Below is a small trained network, with its code and all its weights. Each question gives an input and a class and asks what happens when units are switched off, that is, made to give their printed mean instead of their output.

import numpy as np


def w(rows, s, z=0):
    codes = np.array(rows[::2]) - 128.0
    scale = np.full(codes.shape[1], s)
    scale[-1] = z or s
    return codes * scale


def f(y):
    return y / 2 * (1 + np.tanh(0.7978845608 * (y + 0.044715 * y**3)))


def log_softmax(a):
    a = a - a.max(-1, keepdims=True)
    return a - np.log(np.exp(a).sum(-1, keepdims=True))


def net(x, mask):
    res = np.array(x, float).reshape(1, 2) / 4 @ E
    y = f(res @ A[0][:, :-1].T + A[0][:, -1])
    res = res + np.where(mask, y, B[0][:, -1]) @ B[0][:, :-1]
    return log_softmax(res[-1] @ U[:, :-1].T + U[:, -1])


A, B = {}, {}
E = w([
[125,75,1],'x0',
[243,83,151],'x1',
],0.0095)
A[0] = w([
[134,131,117,153],'n1',
[42,147,131,222],'n2',
[134,102,110,113],'n3',
[126,103,126,121],'n4',
[138,144,128,23],'n5',
[144,132,120,185],'n6',
[139,93,149,227],'n7',
[96,149,158,251],'n8',
[229,106,143,132],'n9',
[95,160,123,201],'n10',
[182,123,64,181],'n11',
[37,175,254,2],'n12',
[116,126,123,65],'n13',
[112,104,136,63],'n14',
[137,103,111,68],'n15',
[194,87,48,182],'n16',
[107,144,152,242],'n17',
[47,161,114,170],'n18',
[125,129,131,64],'n19',
[72,121,132,116],'n20',
[219,135,210,174],'n21',
[137,153,125,231],'n22',
[3,131,84,141],'n23',
[171,114,204,129],'n24',
[149,133,95,48],'n25',
[118,140,124,101],'n26',
[118,138,141,117],'n27',
[146,129,127,75],'n28',
[78,110,136,122],'n29',
[124,155,121,206],'n30',
[139,153,110,119],'n31',
[136,136,153,140],'n32',
[114,116,132,55],'n33',
],0.021,0.0033)
B[0] = w([
[120,126,123,133],'n1',
[217,93,190,204],'n2',
[98,140,106,144],'n3',
[118,130,120,132],'n4',
[128,127,115,121],'n5',
[125,134,135,139],'n6',
[137,143,160,156],'n7',
[102,139,178,177],'n8',
[214,170,230,212],'n9',
[152,108,150,165],'n10',
[75,191,105,191],'n11',
[53,254,218,252],'n12',
[125,115,112,125],'n13',
[128,124,117,123],'n14',
[99,142,113,139],'n15',
[63,229,98,223],'n16',
[105,132,162,165],'n17',
[206,66,161,200],'n18',
[129,126,122,123],'n19',
[160,95,142,159],'n20',
[225,209,75,239],'n21',
[127,128,144,144],'n22',
[235,41,120,231],'n23',
[167,177,61,202],'n24',
[86,137,103,139],'n25',
[131,118,125,129],'n26',
[122,131,137,136],'n27',
[135,135,124,129],'n28',
[151,100,133,150],'n29',
[134,118,138,143],'n30',
[125,122,122,128],'n31',
[111,135,110,148],'n32',
[131,122,117,123],'n33',
],0.051,0.015)
U = w([
[155,88,179,253],'0',
[71,106,124,30],'1',
[67,83,144,14],'2',
[159,153,97,174],'3',
[101,195,158,115],'4',
[3,167,146,229],'5',
[76,72,102,35],'6',
[100,90,106,18],'7',
],0.012,0.0033)

Each question gives the input, the list of numbers given to net, and the class t.
The units are the neurons (one row each of A and B). Each row of codes is followed by its name. A weight is (code - 128) times the scale printed after its matrix; where a second scale follows, it is the last column's (A, B and U).
mask holds one flag per neuron, in row order. A switched-off neuron (its flag False) gives its mean, the last column of its row in B, instead of its output. The means were averaged over made-up inputs and are rounded, as every weight is.
A unit's drop is (log p(t) with every unit on - log p(t) with that unit switched off) / (log p(t) with every unit on - log p(t) with every unit switched off).
k most important neurons: the k neurons with the biggest drops, biggest first
drop of u: that unit's drop, to one decimal
input [-1,1], class 3: 3 most important neurons	[n12; n16; n11]
input [-1,4], class 3: 2 most important neurons	[n12; n21]
input [-6,6], class 3: 3 most important neurons	[n21; n24; n16]
input [-7,7], class 3: 2 most important neurons	[n21; n24]
input [4,-2], class 0: 2 most important neurons	[n21; n24]
input [-2,6], class 3: 2 most important neurons	[n12; n21]
input [-2,8], class 3: 2 most important neurons	[n12; n21]
input [-2,7], class 3: most important neuron	[n12]
input [5,-2], class 3: 2 most important neurons	[n12; n16]
input [-4,5], class 3: 2 most important neurons	[n21; n12]
input [5,-3], class 0: drop of n21	0.1
input [7,-1], class 5: drop of n21	0.4
input [-6,-6], class 0: drop of n2	0.7
input [-3,6], class 3: drop of n12	0.3
